[[-31  -2]
 [ 56  25]
 [ 49  22]
 [ 28  -6]]
=>
[[-31  -2]
 [ 56  25]
 [ 49  22]]

[[ 35 -51]
 [ 12  62]
 [ 16 -11]
 [-51  24]
 [ 25   0]]
=>
[[ 35 -51]
 [ 12  62]
 [ 16 -11]]

[[40 36  1]
 [-4 -6 55]
 [26  7 49]]
=>
[[40 36]
 [-4 -6]
 [26  7]]

[[ 55  25  25]
 [ 10 -34 -32]
 [ 21  -7  -3]
 [ 26 -14  -4]]
=>
[[ 55  25]
 [ 10 -34]
 [ 21  -7]]

[[ 29  32  38]
 [-35  22  41]
 [  1 -36 -61]]
=>
[[ 29  32]
 [-35  22]
 [  1 -36]]

[[ -3 -32  21  23]
 [-26 -28   2  35]
 [-19  16  -4  14]
 [ 20 -53  53 -62]
 [  8 -36  20  31]]
=>
[[ -3 -32]
 [-26 -28]
 [-19  16]]
---
[[-22  17  25  -4 -13 -24 -39  16 -10  15 -23 -38  11 -36  24]
 [  1  44  58 -20   9   1 -61  42   7  -6   1 -59  -2 -58  -7]
 [-64  -2  -3  23  10 -68  -7  -2   9 -30 -66  -7  28  -7 -30]
 [-11  12  15  43  61 -11   4  11  50 -30 -11   3  33   3 -41]
 [ 16   0   0 -38 -51  17 -15   0 -43  33  16 -15 -40 -15  46]
 [ -8 -43 -57  17 -15  -8  49 -41 -12  11  -8  51   6  49  15]]
=>
[[ -8 -43 -57  17 -15  -8  49 -41 -12  11  -8  51   6  49  15]
 [-22  17  25  -4 -13 -24 -39  16 -10  15 -23 -38  11 -36  24]
 [  1  44  58 -20   9   1 -61  42   7  -6   1 -59  -2 -58  -7]
 [-64  -2  -3  23  10 -68  -7  -2   9 -30 -66  -7  28  -7 -30]
 [-11  12  15  43  61 -11   4  11  50 -30 -11   3  33   3 -41]
 [ 16   0   0 -38 -51  17 -15   0 -43  33  16 -15 -40 -15  46]]

[[ -8  14  26 -21  21 -27   5 -34  23 -48]
 [ -5  46  61 -24  55 -31  23 -44  53 -53]
 [ 16 -14 -68   6 -50 -63  -2  12  14 -21]
 [ 47  23 -18  36  -5 -26  29  48  50  20]
 [-42  -9  38 -35  23  26 -19 -49 -34 -24]]
=>
[[-42  -9  38 -35  23  26 -19 -49 -34 -24]
 [ -8  14  26 -21  21 -27   5 -34  23 -48]
 [ -5  46  61 -24  55 -31  23 -44  53 -53]
 [ 16 -14 -68   6 -50 -63  -2  12  14 -21]
 [ 47  23 -18  36  -5 -26  29  48  50  20]]

[[ 37  21  -2   3 -16]
 [-35  54  18   6 -33]
 [-48 -31   7   1  33]
 [ -7   3  16  13  23]
 [ -7   3  15  12  23]
 [ -7   3  15  12  23]
 [ 69 -39   4  18  64]
 [ 40  27  11  14   1]]
=>
[[ 40  27  11  14   1]
 [ 37  21  -2   3 -16]
 [-35  54  18   6 -33]
 [-48 -31   7   1  33]
 [ -7   3  16  13  23]
 [ -7   3  15  12  23]
 [ -7   3  15  12  23]
 [ 69 -39   4  18  64]]

[[ 10   3 -22   3  34  25  12   1 -23]
 [ 11  20   1   8  16  17  15   1  -7]
 [-15   1 -49  -5   0 -10   1 -33  -9]
 [ 13 -10  -1   6 -11  22  13 -27 -15]
 [  2  11 -28  11   8  -3  -5 -48 -25]
 [ 34   9  11 -15  25   7  26 -21  26]
 [ 60  -2 -33   9  14 -49  17  -5 -19]
 [ 21  11 -18  31  14 -14 -11 -35 -38]
 [  3  35 -49  21  19 -30 -10 -27 -38]]
=>
[[  3  35 -49  21  19 -30 -10 -27 -38]
 [ 10   3 -22   3  34  25  12   1 -23]
 [ 11  20   1   8  16  17  15   1  -7]
 [-15   1 -49  -5   0 -10   1 -33  -9]
 [ 13 -10  -1   6 -11  22  13 -27 -15]
 [  2  11 -28  11   8  -3  -5 -48 -25]
 [ 34   9  11 -15  25   7  26 -21  26]
 [ 60  -2 -33   9  14 -49  17  -5 -19]
 [ 21  11 -18  31  14 -14 -11 -35 -38]]

[[-16  10 -32 -32  52]
 [ -1  18  -5  -5   5]
 [-41  53   6   6  52]
 [-23  39   3   3  29]
 [-31  40  -5  -5  47]
 [ 17  20  -6  -6 -22]
 [-36  24   0   0  52]]
=>
[[-36  24   0   0  52]
 [-16  10 -32 -32  52]
 [ -1  18  -5  -5   5]
 [-41  53   6   6  52]
 [-23  39   3   3  29]
 [-31  40  -5  -5  47]
 [ 17  20  -6  -6 -22]]

[[  2   4  22  23]
 [  0  -2 -28 -31]
 [ -3  -2 -19 -17]
 [-56 -59  -1   0]
 [  4   4  31  32]]
=>
[[  4   4  31  32]
 [  2   4  22  23]
 [  0  -2 -28 -31]
 [ -3  -2 -19 -17]
 [-56 -59  -1   0]]
